Below are the code and all the weights of a small trained network. Each question names an input and a class and asks about switching units off, where a switched-off unit gives its printed mean instead of its output.

import numpy as np


def w(rows, s, z=0):
    codes = np.array(rows[::2]) - 128.0
    scale = np.full(codes.shape[1], s)
    scale[-1] = z or s
    return codes * scale


def norm(h):
    return h / np.sqrt((h * h).mean(-1, keepdims=True) + 1e-5)


def f(y):
    return y / 2 * (1 + np.tanh(0.7978845608 * (y + 0.044715 * y**3)))


def log_softmax(a):
    a = a - a.max(-1, keepdims=True)
    return a - np.log(np.exp(a).sum(-1, keepdims=True))


def net(x, mask):
    res = np.array(x, float).reshape(1, 4) / 4 @ E
    u = 0
    for l in range(3):
        y = f(norm(res) @ A[l][:, :-1].T + A[l][:, -1])
        res = res + np.where(mask[u : u + 4], y, B[l][:, -1]) @ B[l][:, :-1]
        u += 4
    return log_softmax(norm(res)[-1] @ U[:, :-1].T + U[:, -1])


A, B = {}, {}
E = w([
[96,237,30,192,137,2],'x0',
[49,68,166,64,220,48],'x1',
[150,175,68,85,231,160],'x2',
[138,121,125,124,131,119],'x3',
],0.0088)
A[0] = w([
[61,162,59,86,141,255,252],'L0N0',
[194,229,152,160,75,157,205],'L0N1',
[209,164,122,166,75,167,20],'L0N2',
[119,86,212,169,19,80,81],'L0N3',
],0.0097,0.003)
B[0] = w([
[195,48,137,121,184,131,210],'L0N0',
[187,207,146,51,168,71,254],'L0N1',
[44,76,202,100,13,6,206],'L0N2',
[167,69,46,167,201,122,233],'L0N3',
],0.012,0.0069)
A[1] = w([
[3,97,228,162,249,82,14],'L1N0',
[43,92,68,31,187,118,2],'L1N1',
[100,75,94,236,16,85,69],'L1N2',
[93,105,25,184,225,244,148],'L1N3',
],0.007,0.0044)
B[1] = w([
[135,170,207,144,41,8,245],'L1N0',
[236,140,214,146,99,87,173],'L1N1',
[224,161,94,151,179,79,174],'L1N2',
[159,79,95,125,140,45,250],'L1N3',
],0.013,0.0023)
A[2] = w([
[166,159,182,140,83,121,145],'L2N0',
[59,227,130,140,114,80,250],'L2N1',
[69,187,3,120,144,95,78],'L2N2',
[106,202,149,31,173,139,110],'L2N3',
],0.013,0.0017)
B[2] = w([
[67,117,189,104,176,83,199],'L2N0',
[171,47,212,67,139,192,254],'L2N1',
[82,44,85,63,168,245,227],'L2N2',
[184,137,138,107,87,25,184],'L2N3',
],0.012,0.0061)
U = w([
[114,164,187,112,60,47,177],'0',
[143,106,103,127,123,87,242],'1',
[189,133,76,175,163,81,185],'2',
[93,84,143,108,103,184,159],'3',
[116,141,106,140,132,95,96],'4',
[64,179,82,200,67,179,2],'5',
[98,225,84,254,93,204,2],'6',
],0.016,0.0075)

Each question gives the input, the list of numbers given to net, and the class t.
The units are the neurons (one row each of A and B). Each row of codes is followed by its name. A weight is (code - 128) times the scale printed after its matrix; where a second scale follows, it is the last column's (A, B and U).
mask holds one flag per neuron, layer by layer. A switched-off neuron (its flag False) gives its mean, the last column of its row in B, instead of its output. The means were averaged over made-up inputs and are rounded, as every weight is.
A unit's drop is (log p(t) with every unit on - log p(t) with that unit switched off) / (log p(t) with every unit on - log p(t) with every unit switched off).
The circuit of an input: a set's keep is (log p(t) with only the set's units on - log p(t) with every unit switched off) / (log p(t) with every unit on - log p(t) with every unit switched off). Starting from all 12 units, units are removed one at a time, each time the one whose removal leaves the highest keep (on an exact tie, the one counted first), for as long as the keep stays at least 0.8.
circuit, biggest first: the units of the circuit, biggest drop first
unit that matters most: the unit with the biggest drop
k most important neurons: the k neurons with the biggest drops, biggest first
top k neurons in layer l: the k neurons of layer l with the biggest drops, biggest first
drop when u is switched off: that unit's drop, to one decimal
input [-4,3,-4,0], class 2: circuit, biggest first : (L0N3, L0N2, L2N1)
input [6,-6,2,-4], class 0: unit that matters most : L0N1
input [-4,-7,-5,-6], class 0: top 2 neurons in layer 0 : (L0N2, L0N1)
input [1,-4,-8,2], class 2: 2 most important neurons : (L0N3, L1N2)
input [-5,8,-4,6], class 0: 2 most important neurons : (L1N0, L0N0)
input [8,-6,3,-7], class 3: circuit, biggest first : (L2N2, L2N1)
input [4,7,0,0], class 0: circuit, biggest first : (L1N0, L0N3)
input [3,1,-4,2], class 2: circuit, biggest first : (L0N1, L1N2)
input [-2,1,4,2], class 2: circuit, biggest first : (L0N2, L2N1)
input [4,0,2,0], class 3: 2 most important neurons : (L2N2, L0N3)
input [-7,8,-2,3], class 0: circuit, biggest first : (L1N0, L2N2)
input [7,-3,-8,-6], class 2: 2 most important neurons : (L1N2, L0N3)
input [-7,3,-8,-1], class 2: 2 most important neurons : (L0N3, L0N2)
input [5,-8,0,4], class 0: circuit, biggest first : (L0N2)
input [-5,-6,-4,-3], class 0: top 3 neurons in layer 2 : (L2N2, L2N1, L2N0)
input [-2,-5,-8,-1], class 2: top 2 neurons in layer 1 : (L1N2, L1N0)
input [7,-4,3,-3], class 3: drop when L2N1 is switched off : 0.2
input [8,4,-6,-7], class 3: drop when L0N0 is switched off : 0.2
input [1,-8,1,0], class 0: drop when L0N2 is switched off : 0.1
input [-6,4,-8,-4], class 2: 2 most important neurons : (L0N3, L0N2)
input [4,-2,-2,0], class 3: top neuron in layer 0 : (L0N0)
input [8,5,-1,-6], class 3: top 2 neurons in layer 2 : (L2N2, L2N1)
